Below is a small trained network, with its code and all its weights. Each question gives an input and a class and asks what happens when units are switched off, that is, made to give their printed mean instead of their output.

import numpy as np


def w(rows, s, z=0):
    codes = np.array(rows[::2]) - 128.0
    scale = np.full(codes.shape[1], s)
    scale[-1] = z or s
    return codes * scale


def f(y):
    return y / 2 * (1 + np.tanh(0.7978845608 * (y + 0.044715 * y**3)))


def log_softmax(a):
    a = a - a.max(-1, keepdims=True)
    return a - np.log(np.exp(a).sum(-1, keepdims=True))


def net(x, mask):
    res = np.array(x, float).reshape(1, 4) / 4 @ E
    y = f(res @ A[0][:, :-1].T + A[0][:, -1])
    res = res + np.where(mask, y, B[0][:, -1]) @ B[0][:, :-1]
    return log_softmax(res[-1] @ U[:, :-1].T + U[:, -1])


A, B = {}, {}
E = w([
[180,77,65,100,252],'x0',
[30,11,162,77,2],'x1',
[152,194,28,155,80],'x2',
[83,201,112,226,135],'x3',
],0.0075)
A[0] = w([
[141,116,130,158,124,60],'n1',
[130,140,209,124,172,220],'n2',
[145,106,138,116,124,1],'n3',
[141,149,100,127,54,129],'n4',
[172,57,178,51,153,113],'n5',
[141,241,150,168,112,121],'n6',
[81,96,134,167,182,76],'n7',
[192,106,165,71,129,182],'n8',
[179,246,59,159,168,172],'n9',
[92,131,128,131,37,134],'n10',
[155,158,110,147,154,86],'n11',
[133,128,118,118,133,51],'n12',
[152,129,146,135,141,76],'n13',
[121,1,136,101,173,145],'n14',
],0.016,0.0039)
B[0] = w([
[138,132,143,109,136,123],'n1',
[96,98,88,129,89,168],'n2',
[144,127,134,125,155,130],'n3',
[72,114,109,141,108,169],'n4',
[193,167,80,155,149,208],'n5',
[89,161,183,104,206,198],'n6',
[93,124,119,113,95,143],'n7',
[124,181,122,157,126,178],'n8',
[253,107,117,145,98,253],'n9',
[99,71,87,111,70,201],'n10',
[184,137,139,116,112,165],'n11',
[148,136,163,110,113,124],'n12',
[125,136,130,145,114,131],'n13',
[113,219,99,150,151,216],'n14',
],0.028,0.017)
U = w([
[101,146,122,163,254,5],'0',
[2,136,47,176,174,146],'1',
[89,3,38,159,74,95],'2',
[233,192,35,230,180,190],'3',
],0.0076,0.0025)

Each question gives the input, the list of numbers given to net, and the class t.
The units are the neurons (one row each of A and B). Each row of codes is followed by its name. A weight is (code - 128) times the scale printed after its matrix; where a second scale follows, it is the last column's (A, B and U).
mask holds one flag per neuron, in row order. A switched-off neuron (its flag False) gives its mean, the last column of its row in B, instead of its output. The means were averaged over made-up inputs and are rounded, as every weight is.
A unit's drop is (log p(t) with every unit on - log p(t) with that unit switched off) / (log p(t) with every unit on - log p(t) with every unit switched off).
The circuit of an input: a set's keep is (log p(t) with only the set's units on - log p(t) with every unit switched off) / (log p(t) with every unit on - log p(t) with every unit switched off). Starting from the 12 units with the biggest drops (on a tie, the unit counted first), units are removed one at a time, each time the one whose removal leaves the highest keep (on an exact tie, the one counted first), for as long as the keep stays at least 0.8.
circuit, biggest first: the units of the circuit, biggest drop first
top k neurons: the k neurons with the biggest drops, biggest first
drop when u is switched off: that unit's drop, to one decimal
input [-8,7,-6,0], class 2: circuit, biggest first => [n10]
input [2,5,8,-7], class 1: top 2 neurons => [n9, n4]
input [-7,1,-3,4], class 1: top 2 neurons => [n9, n6]
input [7,5,7,2], class 2: top 3 neurons => [n5, n9, n6]
input [1,0,-3,2], class 1: top 3 neurons => [n9, n5, n10]
input [-4,8,5,-8], class 2: top 2 neurons => [n10, n6]
input [-7,6,-1,-7], class 2: top 2 neurons => [n10, n6]
input [-7,-6,-5,2], class 0: top 2 neurons => [n6, n5]
input [4,3,-4,8], class 1: drop when n9 is switched off => 0.6
input [-8,8,-8,1], class 2: drop when n10 is switched off => 0.7
input [-4,7,5,7], class 2: drop when n10 is switched off => 0.4
input [-8,4,7,-8], class 2: drop when n7 is switched off => 0.0
